Here is a tiny trained network, its code and every weight. The questions are about switching its units off for an input and a class, where a switched-off unit gives its printed mean instead of its output.

import numpy as np


def w(rows, s, z=0):
    codes = np.array(rows[::2]) - 128.0
    scale = np.full(codes.shape[1], s)
    scale[-1] = z or s
    return codes * scale


def norm(h):
    return h / np.sqrt((h * h).mean(-1, keepdims=True) + 1e-5)


def f(y):
    return np.maximum(y, 0)


def log_softmax(a):
    a = a - a.max(-1, keepdims=True)
    return a - np.log(np.exp(a).sum(-1, keepdims=True))


def net(x, mask):
    res = np.array(x, float).reshape(1, 7) / 4 @ E
    u = 0
    for l in range(2):
        y = f(norm(res) @ A[l][:, :-1].T + A[l][:, -1])
        res = res + np.where(mask[u : u + 3], y, B[l][:, -1]) @ B[l][:, :-1]
        u += 3
    return log_softmax(norm(res)[-1] @ U[:, :-1].T + U[:, -1])


A, B = {}, {}
E = w([
[126,129,85,105,56,73,84,253,121],'x0',
[138,213,154,39,56,149,186,112,81],'x1',
[140,47,164,86,118,116,91,167,59],'x2',
[85,164,184,127,205,249,131,143,60],'x3',
[178,114,165,189,133,70,201,86,166],'x4',
[160,164,172,95,149,152,28,54,176],'x5',
[1,122,179,106,68,80,107,93,133],'x6',
],0.0063)
A[0] = w([
[78,169,76,173,4,77,182,25,238,52],'0.n0',
[254,62,145,29,122,134,223,140,174,253],'0.n1',
[133,222,36,135,121,167,28,69,140,26],'0.n2',
],0.0054,0.0016)
B[0] = w([
[89,31,135,149,172,79,195,27,173,253],'0.n0',
[197,61,81,86,191,159,150,101,15,228],'0.n1',
[106,172,137,192,219,158,83,179,254,183],'0.n2',
],0.0087,0.0048)
A[1] = w([
[122,110,22,104,52,149,88,199,203,60],'1.n0',
[58,130,245,37,112,178,77,83,53,87],'1.n1',
[84,115,33,143,227,52,254,181,134,253],'1.n2',
],0.0068,0.0017)
B[1] = w([
[158,71,64,134,131,191,169,169,122,164],'1.n0',
[119,158,10,126,152,86,128,102,134,202],'1.n1',
[105,171,223,126,52,145,97,153,107,254],'1.n2',
],0.013,0.0075)
U = w([
[210,14,169,103,157,19,102,102,110,71],'0',
[124,206,160,160,204,198,83,109,227,109],'1',
[210,179,151,96,187,218,204,81,85,183],'2',
[46,90,232,151,81,74,223,59,156,170],'3',
[44,199,30,78,154,95,113,117,112,230],'4',
[116,47,81,145,161,169,81,248,173,3],'5',
[175,146,144,96,47,168,136,242,49,95],'6',
[88,102,249,203,137,160,126,201,80,64],'7',
],0.011,0.002)

Each question gives the input, the list of numbers given to net, and the class t.
The units are the neurons (one row each of A and B). Each row of codes is followed by its name. A weight is (code - 128) times the scale printed after its matrix; where a second scale follows, it is the last column's (A, B and U).
mask holds one flag per neuron, layer by layer. A switched-off neuron (its flag False) gives its mean, the last column of its row in B, instead of its output. The means were averaged over made-up inputs and are rounded, as every weight is.
A unit's drop is (log p(t) with every unit on - log p(t) with that unit switched off) / (log p(t) with every unit on - log p(t) with every unit switched off).
The circuit of an input: a set's keep is (log p(t) with only the set's units on - log p(t) with every unit switched off) / (log p(t) with every unit on - log p(t) with every unit switched off). Starting from all 6 units, units are removed one at a time, each time the one whose removal leaves the highest keep (on an exact tie, the one counted first), for as long as the keep stays at least 0.8.
units of the circuit, in order: the units of the circuit, biggest drop first
most important unit: the unit with the biggest drop
k most important neurons: the k neurons with the biggest drops, biggest first
top k neurons in layer l: the k neurons of layer l with the biggest drops, biggest first
drop when u is switched off: that unit's drop, to one decimal
input [-7,-6,-2,1,-1,-2,1], class 7: units of the circuit, in order => 1.n1, 1.n2
input [-2,-8,7,-1,4,-8,6], class 7: units of the circuit, in order => 0.n0, 1.n2
input [-7,0,3,7,-5,-7,1], class 4: units of the circuit, in order => 1.n1, 0.n1
input [6,-7,4,6,-2,-4,-3], class 6: most important unit => 0.n0
input [1,-6,8,7,1,-4,8], class 4: units of the circuit, in order => 1.n1, 0.n0
input [-7,1,-4,8,-4,-6,4], class 4: units of the circuit, in order => 1.n1, 0.n0
input [8,8,-4,-5,-6,5,-2], class 5: units of the circuit, in order => 1.n0, 0.n2
input [-2,-5,2,-8,-6,8,3], class 1: 3 most important neurons => 0.n2, 0.n1, 1.n1
input [7,2,4,-6,-7,5,-8], class 5: top 2 neurons in layer 1 => 1.n2, 1.n0
input [6,-6,-7,7,-6,0,7], class 5: units of the circuit, in order => 1.n0, 0.n0, 1.n2
input [7,-4,-3,-2,3,-4,-2], class 6: 2 most important neurons => 1.n2, 1.n0
input [3,2,-1,-7,-4,5,-5], class 5: 2 most important neurons => 0.n2, 1.n0
input [8,-1,-7,-3,-3,7,7], class 1: 4 most important neurons => 0.n2, 0.n0, 1.n1, 0.n1
input [-1,0,0,8,7,7,8], class 4: top neuron in layer 1 => 1.n1
input [4,7,5,4,-8,-6,3], class 4: 2 most important neurons => 1.n1, 1.n2
input [4,-6,8,-8,0,-5,-4], class 6: units of the circuit, in order => 1.n2, 0.n0
input [-6,4,-6,-7,-7,0,-8], class 1: 3 most important neurons => 0.n2, 1.n0, 1.n2
input [4,-3,-6,-7,-8,6,8], class 1: 4 most important neurons => 0.n2, 0.n0, 1.n1, 0.n1
input [-2,-1,-5,-6,-4,-4,-6], class 6: 2 most important neurons => 1.n2, 0.n1
input [-6,-7,-7,7,-3,-8,-5], class 7: units of the circuit, in order => 1.n2
input [-8,-5,0,3,-8,3,7], class 4: drop when 1.n2 is switched off => 0.1
input [-7,-6,-3,2,-1,-7,-8], class 7: drop when 1.n1 is switched off => 0.2
input [-8,-2,5,7,2,3,7], class 4: drop when 1.n1 is switched off => 0.7
